Below are the code and all the weights of a small trained network. Each question names an input and a target symbol and asks about switching units off, where a switched-off unit gives its printed mean instead of its output.

import numpy as np


def w(rows, s, z=0):
    codes = np.array(rows[::2]) - 128.0
    scale = np.full(codes.shape[1], s)
    scale[-1] = z or s
    return codes * scale


def f(y):
    return y / 2 * (1 + np.tanh(0.7978845608 * (y + 0.044715 * y**3)))


def softmax(a):
    e = np.exp(a - a.max(-1, keepdims=True))
    return e / e.sum(-1, keepdims=True)


def log_softmax(a):
    a = a - a.max(-1, keepdims=True)
    return a - np.log(np.exp(a).sum(-1, keepdims=True))


def net(x, mask):
    ids = ['αβγεζηξτω'.index(c) for c in x.split()]
    T = len(ids)
    res = E[ids] + P[:T]
    u = 0
    for l in range(2):
        q, k, v = (res @ M[l].T for M in (Q, K, V))
        z = softmax(np.where(np.tri(T) > 0, q @ k.T / 4**0.5, -1e9)) @ v
        res = res + np.where(mask[u], z, O[l][:, -1]) @ O[l][:, :-1]
        u += 1
        y = f(res @ A[l][:, :-1].T + A[l][:, -1])
        res = res + np.where(mask[u : u + 8], y, B[l][:, -1]) @ B[l][:, :-1]
        u += 8
    return log_softmax(res[-1] @ U[:, :-1].T + U[:, -1])


Q, K, V, O, A, B = {}, {}, {}, {}, {}, {}
E = w([
[167,134,93,68,123,222,35,113,197],'α',
[151,110,135,66,148,10,128,143,203],'β',
[81,99,121,152,83,53,58,180,189],'γ',
[155,146,211,94,10,117,78,194,198],'ε',
[96,63,70,63,61,19,125,176,56],'ζ',
[57,5,140,26,182,101,65,125,130],'η',
[214,82,147,224,111,63,55,166,166],'ξ',
[196,5,175,106,181,99,203,94,76],'τ',
[194,224,110,120,41,121,163,47,156],'ω',
],0.014)
P = w([
[169,132,149,99,109,110,151,206,112],'0',
[161,141,151,103,102,95,136,181,132],'1',
[168,148,143,108,115,91,128,164,141],'2',
[153,141,141,110,105,88,127,141,142],'3',
[150,132,137,113,109,94,126,126,147],'4',
[142,124,132,115,105,95,118,110,150],'5',
[136,119,125,115,103,95,118,95,156],'6',
[135,110,122,119,96,101,116,82,154],'7',
[130,103,116,124,99,106,112,67,156],'8',
[127,106,107,131,94,101,109,56,155],'9',
[118,99,100,133,100,101,115,44,168],'10',
[117,93,90,142,102,100,115,29,164],'11',
[112,92,80,149,94,97,109,23,145],'12',
[105,90,80,151,92,92,107,5,152],'13',
],0.011)
Q[0] = w([
[87,168,128,129,169,217,138,166,108],'0.h1',
[85,176,116,168,159,215,165,125,68],'0.h1',
[150,78,176,105,98,8,99,104,145],'0.h1',
[76,189,117,115,129,145,138,78,133],'0.h1',
],0.012)
K[0] = w([
[136,96,236,122,180,34,108,228,94],'0.h1',
[103,113,177,85,139,67,146,255,118],'0.h1',
[129,172,35,140,127,236,99,29,124],'0.h1',
[96,132,129,133,83,64,98,196,141],'0.h1',
],0.0091)
V[0] = w([
[122,173,58,50,143,196,53,134,125],'0.h1',
[111,180,140,227,114,176,79,157,41],'0.h1',
[118,34,208,218,210,121,84,143,73],'0.h1',
[109,189,255,82,25,78,213,56,71],'0.h1',
],0.005)
O[0] = w([
[177,118,17,129,114,207,121,190,172,99],'0.h1',
[92,129,144,141,85,96,85,204,168,3],'0.h1',
[116,74,231,11,161,52,78,133,136,16],'0.h1',
[18,219,198,174,94,140,254,70,147,163],'0.h1',
],0.0074,0.0034)
A[0] = w([
[165,133,224,186,146,79,94,49,159,95],'0.n1',
[178,49,80,86,145,98,51,208,170,225],'0.n2',
[215,171,121,188,30,104,147,150,225,144],'0.n3',
[77,140,151,3,157,121,60,146,168,98],'0.n4',
[162,159,183,80,40,196,146,157,135,213],'0.n5',
[124,113,21,96,107,89,164,72,119,213],'0.n6',
[143,96,96,192,122,85,111,28,74,252],'0.n7',
[134,133,25,208,17,155,117,167,94,53],'0.n8',
],0.0063,0.0033)
B[0] = w([
[127,74,255,112,123,137,99,148,172,192],'0.n1',
[118,162,133,147,32,119,69,88,127,247],'0.n2',
[65,150,174,133,122,210,120,129,140,229],'0.n3',
[98,155,128,104,120,198,66,28,40,156],'0.n4',
[120,129,158,45,56,155,99,182,104,144],'0.n5',
[132,97,130,54,70,162,136,81,131,188],'0.n6',
[117,51,179,96,126,140,173,114,219,217],'0.n7',
[116,174,173,113,190,136,120,112,217,190],'0.n8',
],0.0075,0.012)
Q[1] = w([
[139,195,93,118,190,103,170,168,106],'1.h1',
[42,114,118,68,3,134,99,20,202],'1.h1',
[148,135,125,136,147,74,63,158,123],'1.h1',
[142,148,82,131,165,36,72,189,51],'1.h1',
],0.007)
K[1] = w([
[66,174,137,112,124,155,108,166,106],'1.h1',
[115,56,115,183,106,101,109,38,201],'1.h1',
[117,97,113,147,115,81,135,224,80],'1.h1',
[119,139,139,133,121,102,100,254,92],'1.h1',
],0.008)
V[1] = w([
[96,39,112,163,165,109,169,128,144],'1.h1',
[59,102,104,2,96,173,111,45,129],'1.h1',
[23,154,144,165,138,86,62,138,202],'1.h1',
[154,136,181,182,115,224,128,117,143],'1.h1',
],0.0061)
O[1] = w([
[105,153,105,102,112,54,80,165,142,118],'1.h1',
[141,205,104,125,144,158,155,234,18,213],'1.h1',
[114,2,61,231,62,145,177,132,81,208],'1.h1',
[114,147,199,151,161,181,31,62,143,244],'1.h1',
],0.0073,0.011)
A[1] = w([
[182,51,175,143,152,69,209,88,99,168],'1.n1',
[145,101,119,222,46,115,161,173,97,60],'1.n2',
[175,103,119,87,213,28,207,122,156,25],'1.n3',
[55,196,1,114,41,142,149,93,82,198],'1.n4',
[208,134,90,93,108,80,132,113,119,253],'1.n5',
[87,38,156,69,119,69,91,132,105,8],'1.n6',
[90,100,88,50,184,158,140,53,43,185],'1.n7',
[85,162,110,203,154,148,75,124,183,91],'1.n8',
],0.0067,0.003)
B[1] = w([
[96,218,86,91,158,58,169,154,221,207],'1.n1',
[131,86,112,191,129,171,135,253,160,184],'1.n2',
[220,47,19,68,66,245,106,120,180,148],'1.n3',
[186,99,181,191,126,66,204,242,160,210],'1.n4',
[120,209,54,117,96,91,78,84,195,155],'1.n5',
[238,199,212,184,86,179,232,128,43,254],'1.n6',
[148,247,99,215,145,128,166,96,143,179],'1.n7',
[201,177,74,69,51,61,233,124,68,224],'1.n8',
],0.0058,0.0091)
U = w([
[1,161,153,146,187,172,165,136,184,252],'α',
[151,184,94,141,105,63,192,158,34,17],'β',
[171,136,33,76,127,180,85,123,180,191],'γ',
[88,60,138,152,50,101,98,58,98,161],'ε',
[159,97,203,171,201,77,89,186,156,78],'ζ',
[140,207,161,188,210,185,158,96,32,15],'η',
[123,218,172,37,167,37,87,31,174,245],'ξ',
[166,102,127,56,146,124,222,197,155,23],'τ',
[75,58,182,12,131,205,107,158,36,34],'ω',
],0.0049,0.0037)

Each question gives the input, a string of symbols that net reads in full, and the target symbol t.
The units are the heads (4 rows each of Q, K, V and O) and the neurons (one row each of A and B). Each row of codes is followed by its name. A weight is (code - 128) times the scale printed after its matrix; where a second scale follows, it is the last column's (O, A, B and U).
mask holds one flag per unit, layer by layer, with each layer's heads first. A switched-off unit (its flag False) gives its mean, the last column of its rows in O or B, instead of its output. The means were averaged over made-up inputs and are rounded, as every weight is.
A unit's drop is (log p(t) with every unit on - log p(t) with that unit switched off) / (log p(t) with every unit on - log p(t) with every unit switched off).
unit that matters most: the unit with the biggest drop
k most important neurons: the k neurons with the biggest drops, biggest first
top k neurons in layer l: the k neurons of layer l with the biggest drops, biggest first
input ξ β η, target η: 3 most important neurons -> (1.n7 0.n4 1.n6)
input ε β β η, target η: top 3 neurons in layer 1 -> (1.n7 1.n8 1.n1)
input β α ε ξ τ ζ τ ζ τ ξ ε ξ ξ τ, target γ: top neuron in layer 0 -> (0.n3)
input ζ α β β η η γ β β ω ω ξ ξ, target η: 2 most important neurons -> (0.n6 0.n2)
input τ ζ τ ω ξ ξ γ ξ ζ, target α: top 2 neurons in layer 0 -> (0.n2 0.n8)
input γ τ ε ω τ η ξ α ζ, target γ: 2 most important neurons -> (0.n3 0.n2)
input β ζ ε ξ ξ ξ τ ξ ζ, target β: 4 most important neurons -> (1.n6 0.n3 0.n8 1.n7)
input ξ α τ ε, target ξ: 2 most important neurons -> (0.n8 1.n2)
input ζ ξ ω ξ ξ ε β, target α: 3 most important neurons -> (0.n2 1.n6 0.n6)
input β τ ξ ω ξ ξ γ β ζ ζ, target τ: 2 most important neurons -> (0.n6 1.n4)
input β ξ τ τ, target τ: 3 most important neurons -> (1.n3 0.n2 0.n3)
input β α ω, target α: 2 most important neurons -> (1.n6 0.n2)
input β τ τ ω ξ τ τ ζ, target ξ: 2 most important neurons -> (0.n5 0.n8)
input ξ ξ τ ζ β ξ α β ε ξ τ γ, target ξ: most important neuron -> (0.n3)
input τ η α β, target γ: 2 most important neurons -> (1.n6 1.n5)
input ζ ξ γ ξ ζ ξ ξ β α, target ε: 2 most important neurons -> (0.n7 0.n2)
input β α τ τ ζ τ ξ β ξ ω ξ τ, target α: top 2 neurons in layer 0 -> (0.n7 0.n2)
input ω ζ η ε τ ξ τ ξ β ε ξ τ ω ξ, target η: 2 most important neurons -> (0.n6 0.n8)
input ξ γ α, target ε: top 2 neurons in layer 0 -> (0.n2 0.n6)
input ζ β β α τ γ, target ξ: top 4 neurons in layer 0 -> (0.n3 0.n8 0.n7 0.n2)
input α η α ξ τ η τ, target ξ: top 3 neurons in layer 0 -> (0.n3 0.n7 0.n2)
input ξ γ τ β γ ξ τ ξ τ, target τ: top neuron in layer 0 -> (0.n2)
input α β ε β ζ η γ ω η ξ τ ξ, target α: top 3 neurons in layer 0 -> (0.n3 0.n7 0.n2)
input ξ ζ ε, target ω: top 2 neurons in layer 0 -> (0.n5 0.n2)
input τ ε β ξ η τ β ξ β η η, target β: top 4 neurons in layer 0 -> (0.n6 0.n2 0.n3 0.n8)
input α τ β ξ ξ β ω ξ ξ α ζ β, target γ: top 2 neurons in layer 0 -> (0.n2 0.n6)
input ξ ε ε ξ ξ ζ η β η ζ, target β: unit that matters most -> 1.h1
input η ξ β, target ε: top 2 neurons in layer 0 -> (0.n2 0.n4)
